Below are the code and all the weights of a small trained network. Each question names an input and a target symbol and asks about switching units off, where a switched-off unit gives its printed mean instead of its output.

import numpy as np


def w(rows, s, z=0):
    codes = np.array(rows[::2]) - 128.0
    scale = np.full(codes.shape[1], s)
    scale[-1] = z or s
    return codes * scale


def f(y):
    return np.maximum(y, 0)


def softmax(a):
    e = np.exp(a - a.max(-1, keepdims=True))
    return e / e.sum(-1, keepdims=True)


def log_softmax(a):
    a = a - a.max(-1, keepdims=True)
    return a - np.log(np.exp(a).sum(-1, keepdims=True))


def net(x, mask):
    ids = ['ΓΠΦαβζηλμ'.index(c) for c in x.split()]
    T = len(ids)
    res = E[ids] + P[:T]
    q, k, v = (res @ M[0].T for M in (Q, K, V))
    z = softmax(np.where(np.tri(T) > 0, q @ k.T / 3**0.5, -1e9)) @ v
    res = res + np.where(mask[0], z, O[0][:, -1]) @ O[0][:, :-1]
    y = f(res @ A[0][:, :-1].T + A[0][:, -1])
    res = res + np.where(mask[1:13], y, B[0][:, -1]) @ B[0][:, :-1]
    return log_softmax(res[-1] @ U[:, :-1].T + U[:, -1])


Q, K, V, O, A, B = {}, {}, {}, {}, {}, {}
E = w([
[181,102,130,122],'Γ',
[4,130,55,70],'Π',
[18,146,185,116],'Φ',
[176,106,143,127],'α',
[182,108,142,109],'β',
[211,119,134,118],'ζ',
[139,231,25,202],'η',
[176,118,146,116],'λ',
[181,119,155,125],'μ',
],0.019)
P = w([
[99,38,97,2],'0',
[197,80,209,218],'1',
[183,121,203,178],'2',
[201,121,170,169],'3',
[200,123,145,173],'4',
[199,127,130,163],'5',
[198,134,133,168],'6',
[194,138,116,164],'7',
[195,143,105,160],'8',
[196,148,104,159],'9',
[193,147,95,157],'10',
[199,154,97,152],'11',
[199,154,100,167],'12',
[203,154,90,163],'13',
],0.0092)
Q[0] = w([
[254,172,161,166],'H1',
[10,50,229,43],'H1',
[40,175,116,114],'H1',
],0.01)
K[0] = w([
[170,91,156,51],'H1',
[168,254,107,198],'H1',
[135,167,89,189],'H1',
],0.0092)
V[0] = w([
[116,24,201,89],'H1',
[243,200,239,196],'H1',
[199,3,176,24],'H1',
],0.0057)
O[0] = w([
[58,62,172,99,135],'H1',
[218,63,81,53,3],'H1',
[76,83,87,254,166],'H1',
],0.0088,0.0077)
A[0] = w([
[123,165,114,94,114],'N1',
[93,157,171,198,253],'N2',
[78,56,115,169,53],'N3',
[72,116,138,200,169],'N4',
[174,125,214,124,39],'N5',
[100,156,198,190,32],'N6',
[74,200,103,156,101],'N7',
[210,68,194,167,223],'N8',
[81,72,86,135,241],'N9',
[137,129,51,121,210],'N10',
[53,162,166,105,68],'N11',
[252,162,148,76,82],'N12',
],0.012,0.0058)
B[0] = w([
[173,185,138,164,157],'N1',
[86,161,99,111,255],'N2',
[170,25,99,125,172],'N3',
[124,142,44,47,241],'N4',
[127,2,150,155,134],'N5',
[146,77,131,24,191],'N6',
[189,124,211,114,201],'N7',
[88,186,195,172,188],'N8',
[91,137,133,195,186],'N9',
[109,120,214,173,172],'N10',
[149,129,147,141,172],'N11',
[74,91,96,126,175],'N12',
],0.009,0.018)
U = w([
[161,81,73,132,2],'Γ',
[161,98,77,144,49],'Π',
[95,171,117,160,195],'Φ',
[161,87,83,138,13],'α',
[172,105,93,151,62],'β',
[95,21,120,108,232],'ζ',
[203,104,73,162,189],'η',
[194,99,99,77,91],'λ',
[253,119,225,150,176],'μ',
],0.011,0.0063)

Each question gives the input, a string of symbols that net reads in full, and the target symbol t.
The units are the heads (3 rows each of Q, K, V and O) and the neurons (one row each of A and B). Each row of codes is followed by its name. A weight is (code - 128) times the scale printed after its matrix; where a second scale follows, it is the last column's (O, A, B and U).
mask holds one flag per unit, heads first, then neurons. A switched-off unit (its flag False) gives its mean, the last column of its rows in O or B, instead of its output. The means were averaged over made-up inputs and are rounded, as every weight is.
A unit's drop is (log p(t) with every unit on - log p(t) with that unit switched off) / (log p(t) with every unit on - log p(t) with every unit switched off).
The circuit of an input: a set's keep is (log p(t) with only the set's units on - log p(t) with every unit switched off) / (log p(t) with every unit on - log p(t) with every unit switched off). Starting from the 12 units with the biggest drops (on a tie, the unit counted first), units are removed one at a time, each time the one whose removal leaves the highest keep (on an exact tie, the one counted first), for as long as the keep stays at least 0.8.
units of the circuit, in order: the units of the circuit, biggest drop first
unit that matters most: the unit with the biggest drop
k most important neurons: the k neurons with the biggest drops, biggest first
drop when u is switched off: that unit's drop, to one decimal
input Π Π Γ Φ ζ, target ζ: units of the circuit, in order -> N6; H1
input Φ β Π ζ Π μ ζ ζ η Φ β, target Φ: units of the circuit, in order -> N3; N6
input Π ζ λ, target ζ: 2 most important neurons -> N6; N5
input Γ Φ Π Π Π ζ ζ Π μ, target ζ: 2 most important neurons -> N3; N1
input η Π Γ μ α Γ α β Φ μ α, target μ: units of the circuit, in order -> N4
input Φ Π Π Π ζ, target ζ: 4 most important neurons -> N5; N6; N1; N7
input Π η β Π μ α Φ λ, target λ: 3 most important neurons -> N6; N4; N9
input Π ζ ζ μ, target ζ: 2 most important neurons -> N6; N5
input Π η Π ζ ζ ζ ζ, target λ: 3 most important neurons -> N6; N4; N9
input ζ Π λ, target ζ: 2 most important neurons -> N3; N1
input Π Π Π μ α ζ α η, target λ: drop when N7 is switched off -> 0.6
input Π Φ β Π η ζ Π λ Π Π Π Π β μ, target λ: drop when N6 is switched off -> 1.7
input Π η Π η η α μ, target λ: drop when N12 is switched off -> 0.2
input Φ Φ Φ Π α β Π α Π β, target Φ: unit that matters most -> N3
